Below are the code and all the weights of a small trained network. Each question names an input and a class and asks about switching units off, where a switched-off unit gives its printed mean instead of its output.

import numpy as np


def w(rows, s, z=0):
    codes = np.array(rows[::2]) - 128.0
    scale = np.full(codes.shape[1], s)
    scale[-1] = z or s
    return codes * scale


def f(y):
    return y / 2 * (1 + np.tanh(0.7978845608 * (y + 0.044715 * y**3)))


def log_softmax(a):
    a = a - a.max(-1, keepdims=True)
    return a - np.log(np.exp(a).sum(-1, keepdims=True))


def net(x, mask):
    res = np.array(x, float).reshape(1, 7) / 4 @ E
    y = f(res @ A[0][:, :-1].T + A[0][:, -1])
    res = res + np.where(mask, y, B[0][:, -1]) @ B[0][:, :-1]
    return log_softmax(res[-1] @ U[:, :-1].T + U[:, -1])


A, B = {}, {}
E = w([
[158,103,43,194],'x0',
[153,254,102,121],'x1',
[120,139,139,151],'x2',
[126,131,131,134],'x3',
[117,143,144,160],'x4',
[135,118,118,108],'x5',
[36,125,78,100],'x6',
],0.014)
A[0] = w([
[142,133,119,172,123],'n1',
[98,140,143,111,111],'n2',
[100,68,200,111,226],'n3',
[80,128,124,107,163],'n4',
[149,149,141,129,146],'n5',
[107,163,78,136,42],'n6',
[79,133,78,128,131],'n7',
[188,127,199,115,246],'n8',
[116,159,156,91,108],'n9',
[70,141,142,98,146],'n10',
[164,124,109,142,136],'n11',
[144,139,122,97,141],'n12',
[140,112,142,120,135],'n13',
[132,163,160,95,140],'n14',
[79,139,144,97,123],'n15',
[139,144,96,136,110],'n16',
[92,88,158,120,139],'n17',
[122,178,153,98,141],'n18',
[132,164,89,131,91],'n19',
[78,139,56,147,60],'n20',
[216,112,112,173,135],'n21',
[146,96,146,130,160],'n22',
[121,138,101,134,116],'n23',
[116,129,126,151,120],'n24',
[186,114,92,175,129],'n25',
[89,120,92,129,107],'n26',
[148,99,153,146,155],'n27',
[145,144,141,117,142],'n28',
[94,118,70,152,58],'n29',
[105,57,188,127,253],'n30',
[78,141,150,97,135],'n31',
[156,155,78,148,145],'n32',
[122,4,94,205,160],'n33',
[168,132,197,109,208],'n34',
],0.024,0.0055)
B[0] = w([
[152,111,122,101,154],'n1',
[155,113,167,132,152],'n2',
[165,77,22,184,220],'n3',
[144,72,179,161,172],'n4',
[134,157,129,110,148],'n5',
[123,167,81,194,165],'n6',
[101,142,128,219,181],'n7',
[44,184,14,104,197],'n8',
[119,165,183,113,163],'n9',
[180,75,190,143,180],'n10',
[173,119,114,107,154],'n11',
[118,148,138,136,141],'n12',
[118,121,110,121,143],'n13',
[98,200,154,93,165],'n14',
[175,96,183,138,172],'n15',
[147,147,91,144,151],'n16',
[140,60,130,182,180],'n17',
[105,188,179,85,172],'n18',
[135,166,96,179,162],'n19',
[99,165,79,229,186],'n20',
[234,93,125,65,194],'n21',
[115,115,95,106,160],'n22',
[123,144,107,157,145],'n23',
[122,111,125,127,135],'n24',
[205,102,146,83,185],'n25',
[77,118,146,180,166],'n26',
[123,111,87,95,160],'n27',
[125,165,126,113,143],'n28',
[46,150,104,182,172],'n29',
[148,51,29,182,223],'n30',
[176,99,187,127,175],'n31',
[184,141,68,127,174],'n32',
[4,105,240,40,253],'n33',
[52,184,53,100,186],'n34',
],0.036,0.027)
U = w([
[95,121,44,200,253],'0',
[107,82,157,56,75],'1',
[184,42,146,196,72],'2',
[18,129,202,165,107],'3',
[72,196,141,100,167],'4',
[254,156,140,137,9],'5',
[182,189,253,193,157],'6',
],0.0092,0.0026)

Each question gives the input, the list of numbers given to net, and the class t.
The units are the neurons (one row each of A and B). Each row of codes is followed by its name. A weight is (code - 128) times the scale printed after its matrix; where a second scale follows, it is the last column's (A, B and U).
mask holds one flag per neuron, in row order. A switched-off neuron (its flag False) gives its mean, the last column of its row in B, instead of its output. The means were averaged over made-up inputs and are rounded, as every weight is.
A unit's drop is (log p(t) with every unit on - log p(t) with that unit switched off) / (log p(t) with every unit on - log p(t) with every unit switched off).
The circuit of an input: a set's keep is (log p(t) with only the set's units on - log p(t) with every unit switched off) / (log p(t) with every unit on - log p(t) with every unit switched off). Starting from the 12 units with the biggest drops (on a tie, the unit counted first), units are removed one at a time, each time the one whose removal leaves the highest keep (on an exact tie, the one counted first), for as long as the keep stays at least 0.8.
circuit, biggest first: the units of the circuit, biggest drop first
k most important neurons: the k neurons with the biggest drops, biggest first
drop when u is switched off: that unit's drop, to one decimal
input [6,-8,-5,-4,1,2,3], class 3: circuit, biggest first : (n33)
input [2,4,8,1,2,4,-8], class 5: 2 most important neurons : (n33 n21)
input [0,3,8,-2,-4,-8,-8], class 4: 2 most important neurons : (n8 n34)
input [1,6,-6,8,-4,1,-7], class 5: 2 most important neurons : (n33 n21)
input [0,5,6,5,-4,6,5], class 6: 2 most important neurons : (n30 n3)
input [0,-8,-5,-6,-5,1,7], class 2: 3 most important neurons : (n30 n3 n17)
input [1,8,-4,4,-3,-2,0], class 5: 2 most important neurons : (n33 n8)
input [4,1,3,2,7,-1,-7], class 5: 2 most important neurons : (n21 n33)
input [-7,3,8,-6,4,-8,0], class 4: 2 most important neurons : (n34 n8)
input [-7,0,-8,-3,0,-8,6], class 2: 2 most important neurons : (n3 n33)
input [7,-1,-4,-8,-2,6,1], class 3: 2 most important neurons : (n33 n29)
input [6,-7,-2,-8,1,7,5], class 3: drop when n33 is switched off : 1.8
input [8,-3,-2,-4,-7,5,-8], class 1: drop when n33 is switched off : 0.7
input [7,-8,-6,-1,1,4,3], class 3: drop when n33 is switched off : 2.6
input [6,1,-4,-3,-6,0,-6], class 5: circuit, biggest first : (n21)
input [8,-4,-5,4,4,-7,-4], class 1: drop when n33 is switched off : 0.3
